Below is a small trained network, with its code and all its weights. Each question gives an input and a class and asks what happens when units are switched off, that is, made to give their printed mean instead of their output.

import numpy as np


def w(rows, s, z=0):
    codes = np.array(rows[::2]) - 128.0
    scale = np.full(codes.shape[1], s)
    scale[-1] = z or s
    return codes * scale


def f(y):
    return np.maximum(y, 0)


def log_softmax(a):
    a = a - a.max(-1, keepdims=True)
    return a - np.log(np.exp(a).sum(-1, keepdims=True))


def net(x, mask):
    res = np.array(x, float).reshape(1, 3) / 4 @ E
    y = f(res @ A[0][:, :-1].T + A[0][:, -1])
    res = res + np.where(mask, y, B[0][:, -1]) @ B[0][:, :-1]
    return log_softmax(res[-1] @ U[:, :-1].T + U[:, -1])


A, B = {}, {}
E = w([
[19,159,93,96],'x0',
[73,12,117,169],'x1',
[128,186,105,220],'x2',
],0.012)
A[0] = w([
[95,181,125,211,129],'neuron 0',
[132,100,155,81,228],'neuron 1',
[161,181,73,67,77],'neuron 2',
[61,158,108,120,72],'neuron 3',
[129,103,137,2,9],'neuron 4',
[198,100,163,139,91],'neuron 5',
[176,213,179,128,86],'neuron 6',
[67,151,157,86,150],'neuron 7',
[120,95,137,101,102],'neuron 8',
[84,79,130,158,58],'neuron 9',
[151,172,134,63,66],'neuron 10',
[138,183,83,186,46],'neuron 11',
[56,146,64,92,82],'neuron 12',
[120,112,94,177,120],'neuron 13',
[142,155,119,107,80],'neuron 14',
[122,39,112,156,77],'neuron 15',
[102,142,144,124,98],'neuron 16',
[162,93,188,166,66],'neuron 17',
[177,114,156,139,61],'neuron 18',
],0.019,0.012)
B[0] = w([
[120,151,197,200,235],'neuron 0',
[136,213,182,184,252],'neuron 1',
[72,113,103,71,203],'neuron 2',
[195,54,74,179,193],'neuron 3',
[85,88,189,225,211],'neuron 4',
[187,85,88,196,208],'neuron 5',
[75,128,102,76,243],'neuron 6',
[191,138,107,174,221],'neuron 7',
[107,144,156,145,165],'neuron 8',
[55,130,111,64,192],'neuron 9',
[54,95,113,91,197],'neuron 10',
[93,83,176,154,186],'neuron 11',
[197,71,77,134,224],'neuron 12',
[78,191,148,122,183],'neuron 13',
[83,82,118,105,153],'neuron 14',
[55,154,102,63,221],'neuron 15',
[127,104,113,156,143],'neuron 16',
[147,73,88,122,178],'neuron 17',
[175,6,74,168,169],'neuron 18',
],0.012)
U = w([
[181,108,63,140,104],'0',
[44,152,105,67,85],'1',
[108,148,252,162,63],'2',
[156,234,163,122,255],'3',
],0.018,0.019)

Each question gives the input, the list of numbers given to net, and the class t.
The units are the neurons (one row each of A and B). Each row of codes is followed by its name. A weight is (code - 128) times the scale printed after its matrix; where a second scale follows, it is the last column's (A, B and U).
mask holds one flag per neuron, in row order. A switched-off neuron (its flag False) gives its mean, the last column of its row in B, instead of its output. The means were averaged over made-up inputs and are rounded, as every weight is.
A unit's drop is (log p(t) with every unit on - log p(t) with that unit switched off) / (log p(t) with every unit on - log p(t) with every unit switched off).
The circuit of an input: a set's keep is (log p(t) with only the set's units on - log p(t) with every unit switched off) / (log p(t) with every unit on - log p(t) with every unit switched off). Starting from the 12 units with the biggest drops (on a tie, the unit counted first), units are removed one at a time, each time the one whose removal leaves the highest keep (on an exact tie, the one counted first), for as long as the keep stays at least 0.8.
units of the circuit, in order: the units of the circuit, biggest drop first
top k neurons: the k neurons with the biggest drops, biggest first
drop when u is switched off: that unit's drop, to one decimal
input [-4,8,-6], class 1: units of the circuit, in order => neuron 15
input [-1,0,2], class 3: top 2 neurons => neuron 4; neuron 11
input [0,-8,-8], class 1: top 2 neurons => neuron 2; neuron 10
input [-2,7,8], class 2: top 3 neurons => neuron 0; neuron 6; neuron 2
input [-3,6,6], class 1: top 2 neurons => neuron 15; neuron 1
input [-3,-3,4], class 2: top 4 neurons => neuron 11; neuron 0; neuron 12; neuron 15
input [7,-3,6], class 0: top 2 neurons => neuron 3; neuron 12
input [1,-3,5], class 2: top 2 neurons => neuron 0; neuron 11
input [8,8,-1], class 0: top 3 neurons => neuron 12; neuron 3; neuron 7
input [-6,-7,-3], class 1: top 3 neurons => neuron 6; neuron 10; neuron 2
input [-2,1,2], class 3: top 2 neurons => neuron 4; neuron 11
input [6,7,8], class 2: top 2 neurons => neuron 0; neuron 6
input [-1,-3,7], class 2: top 2 neurons => neuron 11; neuron 0
input [1,0,-6], class 2: units of the circuit, in order => neuron 4
input [-2,-6,-5], class 1: top 3 neurons => neuron 10; neuron 2; neuron 6
input [-3,2,2], class 3: top 3 neurons => neuron 12; neuron 3; neuron 4
input [-5,6,-1], class 1: top 2 neurons => neuron 15; neuron 12
input [5,3,7], class 2: drop when neuron 0 is switched off => 2.8
input [-6,-7,1], class 1: drop when neuron 2 is switched off => 0.2
input [8,5,6], class 0: units of the circuit, in order => neuron 3
input [-7,-6,5], class 0: drop when neuron 18 is switched off => 0.2
input [0,1,5], class 2: drop when neuron 11 is switched off => 0.1
